Here is a tiny trained network, its code and every weight. The questions are about switching its units off for an input and a class, where a switched-off unit gives its printed mean instead of its output.

import numpy as np


def w(rows, s, z=0):
    codes = np.array(rows[::2]) - 128.0
    scale = np.full(codes.shape[1], s)
    scale[-1] = z or s
    return codes * scale


def f(y):
    return np.maximum(y, 0)


def log_softmax(a):
    a = a - a.max(-1, keepdims=True)
    return a - np.log(np.exp(a).sum(-1, keepdims=True))


def net(x, mask):
    res = np.array(x, float).reshape(1, 3) / 4 @ E
    y = f(res @ A[0][:, :-1].T + A[0][:, -1])
    res = res + np.where(mask, y, B[0][:, -1]) @ B[0][:, :-1]
    return log_softmax(res[-1] @ U[:, :-1].T + U[:, -1])


A, B = {}, {}
E = w([
[1,134,216,45,65,76,113],'x0',
[236,164,131,42,75,133,246],'x1',
[88,188,4,55,90,177,59],'x2',
],0.0092)
A[0] = w([
[81,139,173,51,85,113,132,91],'N1',
[166,120,224,154,126,117,180,89],'N2',
[177,137,105,41,97,140,185,95],'N3',
[124,166,6,10,91,152,90,76],'N4',
[209,148,3,174,148,148,118,109],'N5',
[51,148,150,40,105,120,111,124],'N6',
[49,133,90,195,147,138,27,80],'N7',
[186,173,107,21,88,137,189,112],'N8',
[107,138,71,98,117,137,101,67],'N9',
[125,143,90,105,124,135,119,253],'N10',
],0.017,0.015)
B[0] = w([
[194,126,89,137,137,176,142,185],'N1',
[107,173,190,158,146,104,140,196],'N2',
[87,83,66,138,155,138,96,201],'N3',
[108,138,215,174,201,116,175,230],'N4',
[201,144,95,111,119,183,162,250],'N5',
[196,149,101,107,107,167,150,203],'N6',
[83,95,43,128,171,94,118,225],'N7',
[91,106,55,110,140,97,101,225],'N8',
[101,128,134,177,174,161,170,160],'N9',
[119,167,218,99,5,71,51,221],'N10',
],0.03,0.021)
U = w([
[49,116,22,113,148,98,45,111],'0',
[194,158,77,107,97,230,147,84],'1',
[68,160,187,188,172,114,151,133],'2',
[90,137,163,79,2,98,25,252],'3',
[54,68,148,64,89,184,114,65],'4',
],0.0091,0.011)

Each question gives the input, the list of numbers given to net, and the class t.
The units are the neurons (one row each of A and B). Each row of codes is followed by its name. A weight is (code - 128) times the scale printed after its matrix; where a second scale follows, it is the last column's (A, B and U).
mask holds one flag per neuron, in row order. A switched-off neuron (its flag False) gives its mean, the last column of its row in B, instead of its output. The means were averaged over made-up inputs and are rounded, as every weight is.
A unit's drop is (log p(t) with every unit on - log p(t) with that unit switched off) / (log p(t) with every unit on - log p(t) with every unit switched off).
The circuit of an input: a set's keep is (log p(t) with only the set's units on - log p(t) with every unit switched off) / (log p(t) with every unit on - log p(t) with every unit switched off). Starting from all 10 units, units are removed one at a time, each time the one whose removal leaves the highest keep (on an exact tie, the one counted first), for as long as the keep stays at least 0.8.
units of the circuit, in order: the units of the circuit, biggest drop first
top k neurons: the k neurons with the biggest drops, biggest first
drop when u is switched off: that unit's drop, to one decimal
input [-5,-4,4], class 1: units of the circuit, in order : (N5)
input [-2,3,-2], class 3: top 2 neurons : (N7 N4)
input [-3,4,-4], class 0: top 2 neurons : (N4 N10)
input [5,7,-7], class 0: top 2 neurons : (N4 N8)
input [-1,4,-6], class 2: top 2 neurons : (N2 N10)
input [-7,-6,3], class 1: top 3 neurons : (N5 N8 N3)
input [-3,4,6], class 2: top 2 neurons : (N4 N7)
input [8,-7,5], class 1: top 2 neurons : (N6 N1)
input [2,1,3], class 3: top 2 neurons : (N5 N10)
input [-7,7,-3], class 0: top 2 neurons : (N8 N3)
input [2,4,5], class 2: top 2 neurons : (N4 N7)
input [5,-4,-1], class 1: top 3 neurons : (N6 N8 N3)
input [5,1,6], class 2: top 2 neurons : (N4 N5)
input [8,5,-4], class 1: top 2 neurons : (N1 N6)
input [4,0,3], class 1: units of the circuit, in order : (N6)
input [2,3,2], class 3: top 3 neurons : (N7 N10 N5)
input [-6,7,6], class 0: top 2 neurons : (N8 N3)
input [6,3,7], class 2: drop when N9 is switched off : 0.3
input [-3,3,6], class 2: drop when N4 is switched off : 2.5
input [8,-5,5], class 1: units of the circuit, in order : (N6)
input [-7,3,-8], class 2: drop when N1 is switched off : 0.6
input [-2,0,-2], class 3: drop when N5 is switched off : 0.1
